Below is a small trained network, with its code and all its weights. Each question gives an input and a class and asks what happens when units are switched off, that is, made to give their printed mean instead of their output.

import numpy as np


def w(rows, s, z=0):
    codes = np.array(rows[::2]) - 128.0
    scale = np.full(codes.shape[1], s)
    scale[-1] = z or s
    return codes * scale


def f(y):
    return y / 2 * (1 + np.tanh(0.7978845608 * (y + 0.044715 * y**3)))


def log_softmax(a):
    a = a - a.max(-1, keepdims=True)
    return a - np.log(np.exp(a).sum(-1, keepdims=True))


def net(x, mask):
    res = np.array(x, float).reshape(1, 4) / 4 @ E
    y = f(res @ A[0][:, :-1].T + A[0][:, -1])
    res = res + np.where(mask, y, B[0][:, -1]) @ B[0][:, :-1]
    return log_softmax(res[-1] @ U[:, :-1].T + U[:, -1])


A, B = {}, {}
E = w([
[201,46,155,34,147,100,116,138],'x0',
[161,194,65,86,131,162,212,173],'x1',
[81,156,185,69,45,96,171,49],'x2',
[151,123,92,117,1,118,49,193],'x3',
],0.0097)
A[0] = w([
[169,56,136,40,160,116,134,130,83],'neuron 1',
[109,197,148,200,120,157,111,132,117],'neuron 2',
[112,98,103,124,74,124,115,142,94],'neuron 3',
[139,82,123,197,182,120,64,164,97],'neuron 4',
[158,135,122,146,42,151,88,161,109],'neuron 5',
[145,104,117,91,142,90,130,127,49],'neuron 6',
[122,93,143,168,197,119,153,58,94],'neuron 7',
[154,127,110,156,167,103,125,182,124],'neuron 8',
[129,107,128,156,136,136,162,107,78],'neuron 9',
[95,141,114,102,206,118,173,111,123],'neuron 10',
[165,122,77,156,180,162,144,215,107],'neuron 11',
[110,88,144,156,121,122,83,70,55],'neuron 12',
[95,157,145,144,120,123,137,149,93],'neuron 13',
[147,101,59,190,192,125,108,188,120],'neuron 14',
[149,137,145,130,95,130,141,94,71],'neuron 15',
[183,84,123,8,134,135,164,149,87],'neuron 16',
[137,115,121,99,152,107,128,119,67],'neuron 17',
[124,120,124,72,154,116,104,134,86],'neuron 18',
[62,138,144,57,82,122,181,74,136],'neuron 19',
[162,148,151,141,181,145,187,78,115],'neuron 20',
[82,147,66,206,119,91,162,129,77],'neuron 21',
[153,101,110,141,123,136,131,91,34],'neuron 22',
[139,93,171,116,141,112,76,97,72],'neuron 23',
[160,120,152,117,127,143,126,126,109],'neuron 24',
[92,86,147,139,134,104,63,92,28],'neuron 25',
[115,157,153,73,20,109,188,35,97],'neuron 26',
[164,202,49,48,109,160,247,176,10],'neuron 27',
[138,177,119,96,129,91,193,196,2],'neuron 28',
[96,79,171,201,102,145,84,79,19],'neuron 29',
[116,131,139,92,102,122,145,103,89],'neuron 30',
[151,139,88,119,42,116,103,169,103],'neuron 31',
[109,100,161,138,80,147,151,93,78],'neuron 32',
[90,181,103,199,93,124,150,102,92],'neuron 33',
[137,126,100,129,48,120,97,175,78],'neuron 34',
[100,200,99,205,105,132,172,116,88],'neuron 35',
[103,128,138,124,185,130,175,106,80],'neuron 36',
],0.013,0.0043)
B[0] = w([
[115,85,128,135,118,198,127,125,205],'neuron 1',
[127,87,119,123,120,175,126,121,189],'neuron 2',
[100,134,130,117,140,120,136,144,159],'neuron 3',
[182,160,128,128,127,125,116,113,199],'neuron 4',
[74,150,118,115,138,123,142,152,191],'neuron 5',
[126,122,118,142,126,155,140,126,146],'neuron 6',
[81,149,124,107,128,104,137,155,215],'neuron 7',
[157,155,134,127,127,139,130,124,168],'neuron 8',
[111,136,122,122,125,129,124,135,143],'neuron 9',
[77,147,122,111,129,116,134,151,206],'neuron 10',
[181,172,133,129,130,131,110,116,205],'neuron 11',
[130,110,127,146,129,77,126,115,177],'neuron 12',
[130,117,120,128,120,142,113,134,143],'neuron 13',
[175,174,129,115,128,146,124,125,212],'neuron 14',
[139,142,132,125,131,133,130,121,141],'neuron 15',
[114,73,128,138,120,202,134,133,208],'neuron 16',
[121,123,125,128,116,141,129,135,138],'neuron 17',
[126,114,130,130,126,147,134,127,145],'neuron 18',
[181,178,133,120,138,145,118,128,229],'neuron 19',
[77,150,129,117,129,117,135,156,209],'neuron 20',
[128,92,136,132,124,170,129,135,181],'neuron 21',
[126,123,142,130,121,126,126,125,122],'neuron 22',
[122,95,119,142,117,113,127,120,178],'neuron 23',
[116,131,116,140,125,145,127,130,136],'neuron 24',
[139,110,132,146,134,77,139,99,180],'neuron 25',
[198,194,123,126,135,156,113,126,252],'neuron 26',
[142,85,127,153,122,3,119,85,235],'neuron 27',
[130,107,130,148,132,79,124,105,164],'neuron 28',
[134,87,124,145,122,60,129,104,191],'neuron 29',
[154,143,134,129,131,137,112,138,159],'neuron 30',
[72,143,130,114,138,119,137,162,194],'neuron 31',
[161,139,115,121,126,120,122,125,162],'neuron 32',
[130,86,132,135,124,178,133,130,196],'neuron 33',
[72,145,142,107,134,125,145,141,188],'neuron 34',
[114,81,131,133,120,188,135,128,207],'neuron 35',
[87,143,136,117,134,122,132,153,193],'neuron 36',
],0.039,0.014)
U = w([
[210,254,111,118,142,156,89,114,84],'0',
[11,205,112,72,152,103,182,211,127],'1',
[118,50,97,176,78,238,142,113,33],'2',
[131,109,97,208,118,20,124,43,250],'3',
],0.0097,0.0023)

Each question gives the input, the list of numbers given to net, and the class t.
The units are the neurons (one row each of A and B). Each row of codes is followed by its name. A weight is (code - 128) times the scale printed after its matrix; where a second scale follows, it is the last column's (A, B and U).
mask holds one flag per neuron, in row order. A switched-off neuron (its flag False) gives its mean, the last column of its row in B, instead of its output. The means were averaged over made-up inputs and are rounded, as every weight is.
A unit's drop is (log p(t) with every unit on - log p(t) with that unit switched off) / (log p(t) with every unit on - log p(t) with every unit switched off).
The circuit of an input: a set's keep is (log p(t) with only the set's units on - log p(t) with every unit switched off) / (log p(t) with every unit on - log p(t) with every unit switched off). Starting from the 12 units with the biggest drops (on a tie, the unit counted first), units are removed one at a time, each time the one whose removal leaves the highest keep (on an exact tie, the one counted first), for as long as the keep stays at least 0.8.
units of the circuit, in order: the units of the circuit, biggest drop first
most important unit: the unit with the biggest drop
top k neurons: the k neurons with the biggest drops, biggest first
drop when u is switched off: that unit's drop, to one decimal
input [-3,-8,-6,-6], class 3: most important unit : neuron 29
input [8,2,-5,7], class 2: top 2 neurons : [neuron 16; neuron 1]
input [2,-6,2,-7], class 1: top 2 neurons : [neuron 7; neuron 27]
input [7,3,0,7], class 1: top 4 neurons : [neuron 31; neuron 34; neuron 5; neuron 35]
input [5,5,-4,-2], class 2: top 3 neurons : [neuron 16; neuron 1; neuron 26]
input [7,8,-3,4], class 3: top 3 neurons : [neuron 27; neuron 28; neuron 35]
input [-4,2,7,8], class 1: top 4 neurons : [neuron 31; neuron 5; neuron 34; neuron 3]
input [2,-7,-5,-7], class 1: top 3 neurons : [neuron 7; neuron 27; neuron 20]
input [5,-8,6,6], class 3: top 2 neurons : [neuron 29; neuron 25]
input [-8,2,4,7], class 2: top 4 neurons : [neuron 33; neuron 35; neuron 2; neuron 21]
input [8,-8,-1,-5], class 2: top 2 neurons : [neuron 1; neuron 27]
input [4,5,-4,2], class 3: top 2 neurons : [neuron 27; neuron 26]
input [5,4,1,1], class 2: drop when neuron 16 is switched off : 1.1
input [8,-4,-5,-6], class 2: units of the circuit, in order : [neuron 1]
input [0,-8,-3,-6], class 3: drop when neuron 29 is switched off : 0.1
input [5,6,2,7], class 1: drop when neuron 31 is switched off : 1.1
